Look-ups in named tables: a row name and a column name give one cell, copied from the table.

fal =
         bize  gom
lotutaf   192   46
dit       244  179
nur       234  196
vadusa    251  133
fumug     191   46
zur       188   44
ranaset   248  168

What is the gom of vadusa in fal?
133
What is the bize of lotutaf in fal?
192
What is the gom of fumug in fal?
46
What is the bize of dit in fal?
244
What is the bize of vadusa in fal?
251
What is the bize of fumug in fal?
191
What is the bize of nur in fal?
234
What is the bize of zur in fal?
188
What is the gom of lotutaf in fal?
46
What is the bize of ranaset in fal?
248
What is the gom of nur in fal?
196

teti =
|  | dek | pubaneb | mumusa | lere |
|---|---|---|---|---|
| fus | 48 | 90 | 166 | 185 |
| sitesa | 120 | 128 | 223 | 186 |
| pup | 154 | 90 | 120 | 218 |
| bopivek | 154 | 52 | 172 | 131 |
| zan | 130 | 109 | 131 | 182 |
| mola | 97 | 100 | 194 | 223 |
| far | 96 | 69 | 193 | 159 |

What is the mumusa of bopivek in teti? 172
What is the lere of fus in teti? 185
What is the pubaneb of far in teti? 69
What is the pubaneb of sitesa in teti? 128
What is the pubaneb of zan in teti? 109
What is the mumusa of mola in teti? 194
What is the dek of fus in teti? 48
What is the dek of mola in teti? 97
What is the lere of mola in teti? 223
What is the lere of sitesa in teti? 186
What is the lere of bopivek in teti? 131
What is the pubaneb of mola in teti? 100
What is the dek of zan in teti? 130
Which row has the largest pubaneb? sitesa

togufi:
	vupa	teramod	noge
seroro	-256	63	248
vuped	-236	24	521
fad	-132	140	284
dezes	-23	251	128
kitumu	-45	743	174
vev	298	465	326
pef	-570	199	259
bab	-355	43	282
kesu	535	-571	592
lamamap	218	345	-212
vepo	384	146	192
vigevuv	103	35	423
sozor	352	-366	-241

What is the teramod of bab in togufi?
43
What is the teramod of kesu in togufi?
-571
What is the vupa of sozor in togufi?
352
What is the vupa of bab in togufi?
-355
What is the noge of dezes in togufi?
128
What is the vupa of lamamap in togufi?
218
What is the noge of bab in togufi?
282
What is the vupa of kitumu in togufi?
-45
What is the noge of fad in togufi?
284

detimit
         tibufa  kov  kidok  gesetov  lusunop  daludu  kuvira
fel         -28  195    150      366      756      12     163
dat         300  387    630       43     -465     258     959
fam         156  263    206      -81      338      53      86
lago        117  328    244      496       44     325     481
fid         223  122    540     -147     -386     -37     846
zavu        250  736   -635      148     -142     575      -9
fer         121  318    286      222      307     183     194
gan         331  103    682       31      243     244     -58
kodetup     274   35     80      -22      602      -9      34

dat, lusunop: -465
zavu, daludu: 575
kodetup, kidok: 80
fam, kov: 263
lago, kov: 328
kodetup, daludu: -9
fid, kuvira: 846
zavu, gesetov: 148
fam, daludu: 53
dat, kov: 387
fam, kidok: 206
zavu, kuvira: -9
fam, gesetov: -81
zavu, tibufa: 250
fid, kov: 122
fel, kuvira: 163
zavu, kov: 736
gan, kuvira: -58

Table sigad
	dadu	tizudet
kuzubes	9.2	-10.3
fizetet	12.5	-67.7
sutumad	-15.9	-31.9
puderer	8.4	29.8
gunobok	26.1	-13.0
fof	-42.8	-7.0
guk	-5.9	-50.7
fadaz	51.2	-7.2
lepig	-18.9	-24.1
luv	-13.1	40.8
karad	41.4	-33.7

puderer, tizudet: 29.8
fizetet, dadu: 12.5
gunobok, tizudet: -13.0
fof, dadu: -42.8
sutumad, tizudet: -31.9
karad, dadu: 41.4
fadaz, dadu: 51.2
kuzubes, tizudet: -10.3
kuzubes, dadu: 9.2
guk, dadu: -5.9
fof, tizudet: -7.0

rebizuk =
          zup  mafopu  poso  tobimi   vuz
dunope   4.00    4.31  3.54    4.07  2.66
zanotod  3.81    3.20  4.44    3.81  4.60
gifan    1.92    7.68  5.96    2.94  3.65
sar      5.74    5.42  1.22    3.24  0.88
podef    4.29    3.73  4.98    5.98  4.02
zepel    6.20    6.49  4.69    2.81  4.12
gikabad  4.70    2.74  4.51    3.34  5.44
kivab    3.92    3.17  3.64    2.83  3.84
tevif    4.25    4.48  4.38    1.42  4.54
tolo     4.69    2.90  3.93    4.37  4.44
dak      1.50    2.09  8.69    2.82  8.02
lerusul  3.79    3.96  3.55    2.64  3.22
setid    5.78    0.25  4.18    4.23  6.12

dak, tobimi -> 2.82
setid, poso -> 4.18
zepel, poso -> 4.69
tolo, mafopu -> 2.90
setid, tobimi -> 4.23
tevif, vuz -> 4.54
dak, poso -> 8.69
gikabad, tobimi -> 3.34
setid, zup -> 5.78
dunope, zup -> 4.00
gikabad, zup -> 4.70
kivab, vuz -> 3.84
lerusul, poso -> 3.55
sar, poso -> 1.22
setid, mafopu -> 0.25
gifan, zup -> 1.92

migo:
|  | rog | nekata | penono | piripi | koneg |
|---|---|---|---|---|---|
| luk | 65 | -27 | 13 | 61 | -21 |
| zetikov | 78 | -19 | -1 | 25 | 19 |
| fum | 24 | -41 | -48 | 18 | -12 |
| fomosa | 77 | -22 | 13 | 43 | -23 |
| dovud | 67 | -32 | 16 | 39 | -28 |
| nepi | 54 | -11 | -12 | 20 | 40 |
| zulag | 22 | -36 | -24 | 22 | 5 |
| lobi | 21 | -48 | -37 | 36 | -9 |
| didumub | -19 | -50 | -61 | 24 | 15 |
| zala | 84 | -46 | 2 | 17 | 17 |
| guvatip | 76 | -27 | 8 | 1 | -11 |
| gatupug | 29 | -57 | -38 | 28 | 3 |
| zazal | -13 | -34 | -58 | 14 | 24 |
| paside | 14 | -66 | -34 | 19 | -12 |

piripi of zulag: 22
piripi of dovud: 39
piripi of fomosa: 43
piripi of nepi: 20
piripi of guvatip: 1
koneg of zulag: 5
rog of didumub: -19
penono of fum: -48
nekata of fomosa: -22
nekata of zetikov: -19
rog of dovud: 67
penono of zulag: -24
penono of guvatip: 8
nekata of zazal: -34
rog of nepi: 54
koneg of nepi: 40
rog of zetikov: 78
koneg of zala: 17
Which row has the largest piripi? luk

Table bipapi
         zetorid  rupam  poberoz  lanavir  zisumi   mem  bizi  sadusut   mub
viki         0.3   -4.3     -1.5     -4.8    -3.0  -1.5  -2.3     -1.8  -2.7
rup         -4.1    6.7     -1.8     -4.3    -3.1  -3.3  -3.2     -0.7  -3.8
papabu      -4.2    0.4      3.6     -1.4    -0.3  -1.7  -5.8     -6.3   0.0
gir         -4.2   -1.0     -3.3      5.2    -2.6  -1.4   0.5     -2.2  -1.9
sima        -4.0   -3.6     -0.5     -2.4     1.1  -4.8  -2.5     -1.0  -1.4
mone        -1.6   -5.1     -1.7     -1.0    -5.4  -0.7  -4.6     -2.4  -3.2
sifo        -4.0   -2.7     -3.9      0.4    -0.4  -3.5   6.6     -5.1  -3.0
zup         -0.7    0.3     -4.5     -4.1    -1.3  -3.7  -4.5      6.9  -2.8
rimelub     -1.5   -5.4      1.1     -3.5    -0.1  -3.1  -2.5     -2.6  -1.7
sor         -5.4   -5.4     -4.5     -0.6    -1.6  -4.6  -3.9     -3.2  -2.0

lanavir of papabu = -1.4
zisumi of viki = -3.0
rupam of sima = -3.6
mem of rimelub = -3.1
mem of mone = -0.7
zetorid of zup = -0.7
rupam of rimelub = -5.4
mub of zup = -2.8
lanavir of sifo = 0.4
mub of sor = -2.0
mem of sor = -4.6
sadusut of gir = -2.2
lanavir of mone = -1.0
mem of viki = -1.5
zetorid of sima = -4.0
zetorid of rimelub = -1.5
zisumi of mone = -5.4
poberoz of gir = -3.3
bizi of sor = -3.9
mem of sifo = -3.5

Table dupu
fields: gor, gisi, gevotin, zoni
pite: [384, 458, 476, 507]
rebip: [179, 313, 501, 495]
ziv: [247, 427, 552, 271]
betutuv: [627, 273, 251, 779]
gireniz: [134, 443, 340, 347]
zusi: [519, 158, 493, 523]
zot: [363, 388, 243, 419]
reb: [392, 346, 373, 344]
pumeta: [168, 200, 457, 261]
fegot: [89, 266, 100, 561]
nud: [561, 583, 137, 323]
likidit: [98, 143, 175, 243]
ranug: [551, 54, 438, 487]

zot, zoni => 419
nud, gevotin => 137
fegot, gor => 89
zusi, zoni => 523
likidit, zoni => 243
fegot, gisi => 266
betutuv, gisi => 273
zot, gisi => 388
betutuv, zoni => 779
ziv, zoni => 271
zot, gevotin => 243
ziv, gevotin => 552
rebip, gevotin => 501

tol =
	pedit	bal	farama	timavo	bifazav	vol	sudabun	zamab	zev	kurira
mutusi	0.49	0.36	0.42	0.34	0.52	0.43	0.49	0.47	0.60	0.35
paka	0.52	0.51	0.41	0.45	0.40	0.47	0.46	0.41	0.48	0.48
funod	0.64	0.38	0.38	0.26	0.40	0.52	0.43	0.33	0.61	0.37
repa	0.31	0.47	0.49	0.53	0.56	0.30	0.56	0.66	0.46	0.54
ludit	0.39	0.46	0.23	0.33	0.29	0.32	0.68	0.35	0.35	0.57
kurug	0.53	0.65	0.46	0.56	0.37	0.46	0.56	0.46	0.39	0.63
gusit	0.31	0.31	0.43	0.39	0.68	0.28	0.52	0.66	0.68	0.33
sudifez	0.12	0.39	0.60	0.59	0.78	0.16	0.59	0.90	0.50	0.47
zenaf	0.69	0.72	0.52	0.64	0.39	0.63	0.41	0.37	0.43	0.60
tugo	0.46	0.46	0.44	0.46	0.45	0.46	0.45	0.45	0.46	0.45

pedit of paka: 0.52
vol of ludit: 0.32
farama of repa: 0.49
kurira of funod: 0.37
timavo of tugo: 0.46
vol of mutusi: 0.43
bifazav of paka: 0.40
kurira of kurug: 0.63
timavo of kurug: 0.56
zev of mutusi: 0.60
sudabun of repa: 0.56
timavo of sudifez: 0.59
bal of kurug: 0.65
pedit of sudifez: 0.12
farama of funod: 0.38
timavo of paka: 0.45
zev of ludit: 0.35
bifazav of mutusi: 0.52
zev of sudifez: 0.50
vol of kurug: 0.46

